Below is a small trained network, with its code and all its weights. Each question gives an input and a target symbol and asks what happens when units are switched off, that is, made to give their printed mean instead of their output.

import numpy as np


def w(rows, s, z=0):
    codes = np.array(rows[::2]) - 128.0
    scale = np.full(codes.shape[1], s)
    scale[-1] = z or s
    return codes * scale


def f(y):
    return np.maximum(y, 0)


def softmax(a):
    e = np.exp(a - a.max(-1, keepdims=True))
    return e / e.sum(-1, keepdims=True)


def log_softmax(a):
    a = a - a.max(-1, keepdims=True)
    return a - np.log(np.exp(a).sum(-1, keepdims=True))


def net(x, mask):
    ids = ['ΘΛΞΣαγδεζημπτφψ'.index(c) for c in x.split()]
    T = len(ids)
    res = E[ids] + P[:T]
    u = 0
    for l in range(2):
        r = res
        for j in range(2):
            rows = slice(3 * j, 3 * j + 3)
            q, k, v = (r @ M[l][rows].T for M in (Q, K, V))
            z = softmax(np.where(np.tri(T) > 0, q @ k.T / 3**0.5, -1e9)) @ v
            o = O[l][rows]
            res = res + np.where(mask[u + j], z, o[:, -1]) @ o[:, :-1]
        u += 2
        y = f(res @ A[l][:, :-1].T + A[l][:, -1])
        res = res + np.where(mask[u : u + 8], y, B[l][:, -1]) @ B[l][:, :-1]
        u += 8
    return log_softmax(res[-1] @ U[:, :-1].T + U[:, -1])


Q, K, V, O, A, B = {}, {}, {}, {}, {}, {}
E = w([
[147,178,162],'Θ',
[153,159,146],'Λ',
[177,181,167],'Ξ',
[101,119,120],'Σ',
[157,164,151],'α',
[134,103,116],'γ',
[128,112,42],'δ',
[124,103,120],'ε',
[170,196,171],'ζ',
[193,159,160],'η',
[4,199,152],'μ',
[161,103,121],'π',
[192,138,41],'τ',
[126,106,40],'φ',
[71,105,52],'ψ',
],0.015)
P = w([
[122,103,160],'0',
[133,159,130],'1',
[139,170,87],'2',
[155,188,63],'3',
[165,208,10],'4',
[160,234,2],'5',
],0.0082)
Q[0] = w([
[183,61,224],'0.h1',
[210,150,229],'0.h1',
[123,236,180],'0.h1',
[109,120,154],'0.h2',
[186,177,119],'0.h2',
[215,167,4],'0.h2',
],0.013)
K[0] = w([
[178,68,210],'0.h1',
[196,115,174],'0.h1',
[208,214,118],'0.h1',
[138,106,154],'0.h2',
[46,107,82],'0.h2',
[108,207,5],'0.h2',
],0.015)
V[0] = w([
[87,108,173],'0.h1',
[202,170,20],'0.h1',
[116,135,131],'0.h1',
[1,137,65],'0.h2',
[145,234,172],'0.h2',
[225,36,74],'0.h2',
],0.0088)
O[0] = w([
[128,182,161,126],'0.h1',
[108,37,90,147],'0.h1',
[108,140,132,148],'0.h1',
[33,124,206,255],'0.h2',
[134,250,65,183],'0.h2',
[253,12,137,10],'0.h2',
],0.0077,0.0055)
A[0] = w([
[130,104,38,111],'0.n1',
[198,160,142,31],'0.n2',
[77,72,109,105],'0.n3',
[166,177,70,121],'0.n4',
[102,6,76,67],'0.n5',
[13,140,127,37],'0.n6',
[117,58,4,161],'0.n7',
[1,136,125,2],'0.n8',
],0.0079,0.008)
B[0] = w([
[100,144,200,147],'0.n1',
[172,136,62,133],'0.n2',
[160,122,176,139],'0.n3',
[128,83,119,167],'0.n4',
[155,206,54,149],'0.n5',
[211,79,120,255],'0.n6',
[161,136,254,171],'0.n7',
[158,93,85,249],'0.n8',
],0.0081,0.01)
Q[1] = w([
[97,206,117],'1.h1',
[166,77,6],'1.h1',
[111,87,107],'1.h1',
[109,122,109],'1.h2',
[73,170,201],'1.h2',
[118,138,170],'1.h2',
],0.012)
K[1] = w([
[138,64,21],'1.h1',
[132,254,80],'1.h1',
[176,204,161],'1.h1',
[128,117,111],'1.h2',
[171,58,123],'1.h2',
[165,175,178],'1.h2',
],0.0095)
V[1] = w([
[177,162,142],'1.h1',
[47,19,164],'1.h1',
[234,2,126],'1.h1',
[156,61,175],'1.h2',
[83,114,160],'1.h2',
[212,163,61],'1.h2',
],0.0074)
O[1] = w([
[168,194,124,162],'1.h1',
[63,61,107,6],'1.h1',
[114,130,2,3],'1.h1',
[190,78,51,55],'1.h2',
[100,84,126,107],'1.h2',
[236,224,100,177],'1.h2',
],0.006,0.0047)
A[1] = w([
[116,133,175,123],'1.n1',
[195,77,153,254],'1.n2',
[142,237,110,128],'1.n3',
[137,1,109,52],'1.n4',
[86,62,148,74],'1.n5',
[100,133,52,174],'1.n6',
[145,144,162,209],'1.n7',
[44,174,103,187],'1.n8',
],0.013,0.0095)
B[1] = w([
[157,101,93,156],'1.n1',
[69,205,48,181],'1.n2',
[114,2,113,249],'1.n3',
[118,241,79,138],'1.n4',
[80,157,235,135],'1.n5',
[180,178,199,156],'1.n6',
[96,35,148,198],'1.n7',
[203,198,204,207],'1.n8',
],0.0081,0.018)
U = w([
[93,14,113,2],'Θ',
[91,52,103,43],'Λ',
[194,72,100,164],'Ξ',
[52,77,193,214],'Σ',
[105,62,108,80],'α',
[127,207,102,79],'γ',
[85,165,102,144],'δ',
[54,250,152,33],'ε',
[111,17,104,29],'ζ',
[212,99,70,22],'η',
[225,110,219,171],'μ',
[165,193,87,45],'π',
[200,169,97,143],'τ',
[101,176,96,191],'φ',
[2,169,144,234],'ψ',
],0.0095,0.0071)

Each question gives the input, a string of symbols that net reads in full, and the target symbol t.
The units are the heads (3 rows each of Q, K, V and O) and the neurons (one row each of A and B). Each row of codes is followed by its name. A weight is (code - 128) times the scale printed after its matrix; where a second scale follows, it is the last column's (O, A, B and U).
mask holds one flag per unit, layer by layer, with each layer's heads first. A switched-off unit (its flag False) gives its mean, the last column of its rows in O or B, instead of its output. The means were averaged over made-up inputs and are rounded, as every weight is.
A unit's drop is (log p(t) with every unit on - log p(t) with that unit switched off) / (log p(t) with every unit on - log p(t) with every unit switched off).
The circuit of an input: a set's keep is (log p(t) with only the set's units on - log p(t) with every unit switched off) / (log p(t) with every unit on - log p(t) with every unit switched off). Starting from the 12 units with the biggest drops (on a tie, the unit counted first), units are removed one at a time, each time the one whose removal leaves the highest keep (on an exact tie, the one counted first), for as long as the keep stays at least 0.8.
circuit, biggest first: the units of the circuit, biggest drop first
top k neurons: the k neurons with the biggest drops, biggest first
top k neurons in layer l: the k neurons of layer l with the biggest drops, biggest first
which heads matter: for each layer, one digit per head in row order, 1 if its drop is at least 0.15 and else 0, layers parted by /
drop of u: that unit's drop, to one decimal
input μ μ π, target Σ: top 2 neurons in layer 1 : (1.n3 1.n7)
input μ μ μ Σ γ, target Σ: top 3 neurons : (1.n3 1.n7 1.n6)
input η η η, target η: circuit, biggest first : (0.h2 1.h1)
input ψ μ μ, target ε: circuit, biggest first : (0.h2 1.n8)
input γ Σ μ ψ Σ, target ψ: circuit, biggest first : (1.n3 0.h2 0.n6 1.h1)
input μ Θ η π, target Σ: which heads matter : 00 / 10
input Θ η π η Ξ, target Ξ: circuit, biggest first : (0.h2 1.n3)
input μ η μ ψ η, target ψ: which heads matter : 01 / 00
input Λ μ μ ε μ Σ, target μ: top 3 neurons : (1.n8 1.n2 0.n7)
input μ π η ψ, target Σ: circuit, biggest first : (1.h2 0.h2)
input μ π ψ Σ, target ψ: top neuron in layer 1 : (1.n3)
input Ξ ε Θ μ Σ, target μ: top 2 neurons : (1.n2 1.n8)
input μ η α γ η ψ, target ψ: top 4 neurons : (1.n3 1.n2 1.n8 0.n1)
input Σ φ ψ π μ, target μ: top 4 neurons : (1.n2 1.n6 1.n8 1.n4)
input μ η ζ, target Σ: top 3 neurons : (1.n3 1.n7 1.n6)
input μ Σ ε, target Σ: which heads matter : 10 / 10
input μ π ψ η γ, target ψ: top 2 neurons in layer 0 : (0.n8 0.n6)
input μ μ δ φ μ, target μ: top 2 neurons in layer 1 : (1.n2 1.n8)
input μ Σ η α ψ, target ψ: top 2 neurons : (1.n3 1.n2)
input μ η Θ Θ, target Σ: top 3 neurons in layer 1 : (1.n3 1.n7 1.n6)
input μ Σ η η, target Σ: drop of 1.h1 : 0.2
input Σ Σ ψ Λ, target ψ: drop of 0.n6 : 0.1
input Σ μ ψ γ, target ψ: drop of 0.n5 : 0.1
input μ Σ Λ γ, target Σ: top neuron in layer 0 : (0.n8)
